Here is a tiny trained network, its code and every weight. The questions are about switching its units off for an input and a target symbol, where a switched-off unit gives its printed mean instead of its output.

import numpy as np


def w(rows, s, z=0):
    codes = np.array(rows[::2]) - 128.0
    scale = np.full(codes.shape[1], s)
    scale[-1] = z or s
    return codes * scale


def f(y):
    return np.maximum(y, 0)


def softmax(a):
    e = np.exp(a - a.max(-1, keepdims=True))
    return e / e.sum(-1, keepdims=True)


def log_softmax(a):
    a = a - a.max(-1, keepdims=True)
    return a - np.log(np.exp(a).sum(-1, keepdims=True))


def net(x, mask):
    ids = ['αβγδεζηθλμξστφψω'.index(c) for c in x.split()]
    T = len(ids)
    res = E[ids] + P[:T]
    r = res
    for j in range(3):
        rows = slice(2 * j, 2 * j + 2)
        q, k, v = (r @ M[0][rows].T for M in (Q, K, V))
        z = softmax(np.where(np.tri(T) > 0, q @ k.T / 2**0.5, -1e9)) @ v
        o = O[0][rows]
        res = res + np.where(mask[j], z, o[:, -1]) @ o[:, :-1]
    y = f(res @ A[0][:, :-1].T + A[0][:, -1])
    res = res + np.where(mask[3:7], y, B[0][:, -1]) @ B[0][:, :-1]
    return log_softmax(res[-1] @ U[:, :-1].T + U[:, -1])


Q, K, V, O, A, B = {}, {}, {}, {}, {}, {}
E = w([
[170,79,98,187],'α',
[207,218,197,52],'β',
[33,146,30,131],'γ',
[66,180,86,79],'δ',
[127,112,171,145],'ε',
[113,135,120,187],'ζ',
[150,187,92,65],'η',
[7,164,105,109],'θ',
[77,159,244,55],'λ',
[122,149,141,164],'μ',
[196,118,63,115],'ξ',
[173,67,145,46],'σ',
[160,241,60,186],'τ',
[149,136,246,197],'φ',
[85,104,165,32],'ψ',
[138,68,43,62],'ω',
],0.018)
P = w([
[130,9,103,72],'0',
[177,111,129,118],'1',
[210,161,158,109],'2',
[181,202,209,133],'3',
[192,234,235,132],'4',
[170,217,242,126],'5',
],0.0015)
Q[0] = w([
[4,166,185,125],'h1',
[119,142,140,13],'h1',
[83,117,143,76],'h2',
[192,143,166,124],'h2',
[189,39,94,114],'h3',
[137,95,129,186],'h3',
],0.035)
K[0] = w([
[18,117,228,176],'h1',
[80,87,181,3],'h1',
[111,150,161,89],'h2',
[174,83,77,73],'h2',
[158,16,71,68],'h3',
[114,69,98,196],'h3',
],0.029)
V[0] = w([
[178,165,108,154],'h1',
[139,108,83,166],'h1',
[140,114,112,200],'h2',
[145,123,19,119],'h2',
[251,95,141,125],'h3',
[85,61,137,175],'h3',
],0.011)
O[0] = w([
[153,182,137,186,117],'h1',
[102,119,148,190,32],'h1',
[93,53,130,199,28],'h2',
[236,128,21,144,127],'h2',
[79,1,120,71,203],'h3',
[79,93,236,187,4],'h3',
],0.0064,0.0034)
A[0] = w([
[182,122,141,77,5],'n1',
[79,135,195,129,3],'n2',
[253,177,189,180,29],'n3',
[180,99,224,136,62],'n4',
],0.011,0.0069)
B[0] = w([
[193,152,250,254,229],'n1',
[200,39,87,153,214],'n2',
[29,25,131,116,253],'n3',
[36,160,28,84,235],'n4',
],0.0089,0.0043)
U = w([
[222,159,228,148,126],'α',
[154,109,145,104,115],'β',
[97,108,65,36,69],'γ',
[148,125,148,114,108],'δ',
[35,38,159,101,129],'ε',
[211,15,204,76,65],'ζ',
[189,197,88,67,142],'η',
[108,131,80,69,135],'θ',
[149,109,159,120,138],'λ',
[135,156,237,250,254],'μ',
[192,22,142,210,88],'ξ',
[93,237,199,171,158],'σ',
[104,157,38,175,144],'τ',
[143,120,165,137,226],'φ',
[85,155,200,22,149],'ψ',
[192,49,54,79,137],'ω',
],0.011,0.0078)

Each question gives the input, a string of symbols that net reads in full, and the target symbol t.
The units are the heads (2 rows each of Q, K, V and O) and the neurons (one row each of A and B). Each row of codes is followed by its name. A weight is (code - 128) times the scale printed after its matrix; where a second scale follows, it is the last column's (O, A, B and U).
mask holds one flag per unit, heads first, then neurons. A switched-off unit (its flag False) gives its mean, the last column of its rows in O or B, instead of its output. The means were averaged over made-up inputs and are rounded, as every weight is.
A unit's drop is (log p(t) with every unit on - log p(t) with that unit switched off) / (log p(t) with every unit on - log p(t) with every unit switched off).
The circuit of an input: a set's keep is (log p(t) with only the set's units on - log p(t) with every unit switched off) / (log p(t) with every unit on - log p(t) with every unit switched off). Starting from all 7 units, units are removed one at a time, each time the one whose removal leaves the highest keep (on an exact tie, the one counted first), for as long as the keep stays at least 0.8.
circuit, biggest first: the units of the circuit, biggest drop first
unit that matters most: the unit with the biggest drop
k most important neurons: the k neurons with the biggest drops, biggest first
drop when u is switched off: that unit's drop, to one decimal
input μ α μ α φ, target ε: circuit, biggest first	[n4; n3]
input α φ δ, target ε: 2 most important neurons	[n2; n1]
input ζ σ α ω φ, target ε: 2 most important neurons	[n3; n4]
input τ θ φ β ζ, target μ: unit that matters most	h1
input η μ φ θ φ θ, target ε: 2 most important neurons	[n2; n1]
input λ β γ, target γ: circuit, biggest first	[h3; h1]
input η η ψ α φ β, target α: circuit, biggest first	[n1; h2]
input τ ξ μ, target τ: 2 most important neurons	[n1; n2]
input ζ α θ ω ω δ, target η: 2 most important neurons	[n3; n1]
input λ ζ δ, target ψ: drop when h2 is switched off	0.9
input φ θ η, target η: drop when h2 is switched off	0.1
input δ γ φ γ, target ε: drop when h3 is switched off	0.2
